Below are the code and all the weights of a small trained network. Each question names an input and a class and asks about switching units off, where a switched-off unit gives its printed mean instead of its output.

import numpy as np


def w(rows, s, z=0):
    codes = np.array(rows[::2]) - 128.0
    scale = np.full(codes.shape[1], s)
    scale[-1] = z or s
    return codes * scale


def f(y):
    return y / 2 * (1 + np.tanh(0.7978845608 * (y + 0.044715 * y**3)))


def log_softmax(a):
    a = a - a.max(-1, keepdims=True)
    return a - np.log(np.exp(a).sum(-1, keepdims=True))


def net(x, mask):
    res = np.array(x, float).reshape(1, 6) / 4 @ E
    y = f(res @ A[0][:, :-1].T + A[0][:, -1])
    res = res + np.where(mask, y, B[0][:, -1]) @ B[0][:, :-1]
    return log_softmax(res[-1] @ U[:, :-1].T + U[:, -1])


A, B = {}, {}
E = w([
[108,157,149,125,19,102,110,136,81,45,104,117],'x0',
[115,150,184,156,90,91,215,21,37,27,114,242],'x1',
[2,86,183,222,173,183,71,174,147,224,27,158],'x2',
[233,32,139,101,74,172,141,49,118,196,88,171],'x3',
[59,243,14,215,222,181,167,115,159,148,92,46],'x4',
[67,125,89,147,155,98,173,145,142,191,96,229],'x5',
],0.008)
A[0] = w([
[53,126,152,197,163,85,166,177,133,153,89,164,108],'neuron 0',
[133,79,178,73,142,146,154,105,171,198,61,148,127],'neuron 1',
[138,160,88,193,214,153,154,110,136,176,123,89,164],'neuron 2',
[127,189,56,151,223,149,132,187,195,191,149,121,72],'neuron 3',
[228,98,151,123,42,119,105,175,96,131,82,162,217],'neuron 4',
[165,152,148,1,141,22,174,130,154,92,201,130,254],'neuron 5',
[41,144,157,150,180,81,130,155,109,145,126,192,119],'neuron 6',
[147,66,172,127,142,212,84,132,117,232,101,176,147],'neuron 7',
[104,115,217,174,118,147,45,187,136,121,176,56,169],'neuron 8',
],0.0091,0.0039)
B[0] = w([
[126,161,12,174,144,206,32,79,230,153,73,95,220],'neuron 0',
[148,62,77,102,95,146,136,105,164,80,149,197,201],'neuron 1',
[122,239,133,125,117,87,220,23,145,145,158,87,231],'neuron 2',
[70,203,129,39,225,80,133,162,118,150,161,94,254],'neuron 3',
[65,124,151,101,88,67,143,45,154,11,156,99,245],'neuron 4',
[181,113,209,186,49,45,74,130,78,117,109,215,252],'neuron 5',
[175,103,26,168,193,165,88,175,185,147,82,119,208],'neuron 6',
[187,35,27,58,156,143,58,145,209,41,64,80,237],'neuron 7',
[139,131,163,118,129,223,116,184,1,211,214,169,210],'neuron 8',
],0.0083,0.013)
U = w([
[107,105,174,66,160,135,84,234,90,125,172,123,252],'0',
[111,156,88,188,158,221,116,136,150,185,114,181,168],'1',
[59,173,90,75,180,162,166,144,192,180,130,2,5],'2',
[93,181,226,113,64,101,235,72,54,72,168,159,136],'3',
[157,37,122,114,70,136,104,90,188,92,110,133,64],'4',
],0.0092,0.0032)

Each question gives the input, the list of numbers given to net, and the class t.
The units are the neurons (one row each of A and B). Each row of codes is followed by its name. A weight is (code - 128) times the scale printed after its matrix; where a second scale follows, it is the last column's (A, B and U).
mask holds one flag per neuron, in row order. A switched-off neuron (its flag False) gives its mean, the last column of its row in B, instead of its output. The means were averaged over made-up inputs and are rounded, as every weight is.
A unit's drop is (log p(t) with every unit on - log p(t) with that unit switched off) / (log p(t) with every unit on - log p(t) with every unit switched off).
The circuit of an input: a set's keep is (log p(t) with only the set's units on - log p(t) with every unit switched off) / (log p(t) with every unit on - log p(t) with every unit switched off). Starting from all 9 units, units are removed one at a time, each time the one whose removal leaves the highest keep (on an exact tie, the one counted first), for as long as the keep stays at least 0.8.
units of the circuit, in order: the units of the circuit, biggest drop first
most important unit: the unit with the biggest drop
top k neurons: the k neurons with the biggest drops, biggest first
drop of u: that unit's drop, to one decimal
input [1,-1,-2,-7,3,-7], class 3: units of the circuit, in order	(neuron 7; neuron 0)
input [-7,-5,-7,-7,-1,-6], class 0: top 2 neurons	(neuron 4; neuron 3)
input [-6,3,6,4,0,3], class 4: most important unit	neuron 7
input [1,-5,3,0,-7,-7], class 0: top 2 neurons	(neuron 8; neuron 0)
input [-3,3,-4,7,-6,-7], class 3: top 4 neurons	(neuron 4; neuron 0; neuron 6; neuron 5)
input [5,-3,6,-8,-1,4], class 1: units of the circuit, in order	(neuron 8; neuron 0)
input [5,4,1,-5,6,-7], class 3: top 2 neurons	(neuron 7; neuron 0)
input [-2,-5,6,-8,-5,2], class 1: top 3 neurons	(neuron 8; neuron 0; neuron 4)
input [-8,-8,7,1,-6,0], class 4: top 2 neurons	(neuron 7; neuron 1)
input [2,1,-1,1,-8,1], class 3: top 2 neurons	(neuron 0; neuron 6)
input [-2,0,-1,-3,-1,-7], class 0: top 3 neurons	(neuron 2; neuron 4; neuron 8)
input [0,-3,3,6,1,6], class 4: top 2 neurons	(neuron 1; neuron 7)
input [8,8,0,1,0,7], class 4: top 2 neurons	(neuron 6; neuron 2)
input [-8,2,8,-2,2,8], class 2: units of the circuit, in order	(neuron 3)
input [-7,-6,2,8,3,8], class 2: drop of neuron 3	0.5
input [-3,8,4,0,0,-3], class 1: drop of neuron 4	0.4
input [4,8,5,-2,6,-1], class 1: drop of neuron 3	0.4
input [7,4,4,-6,-3,3], class 1: drop of neuron 3	0.0
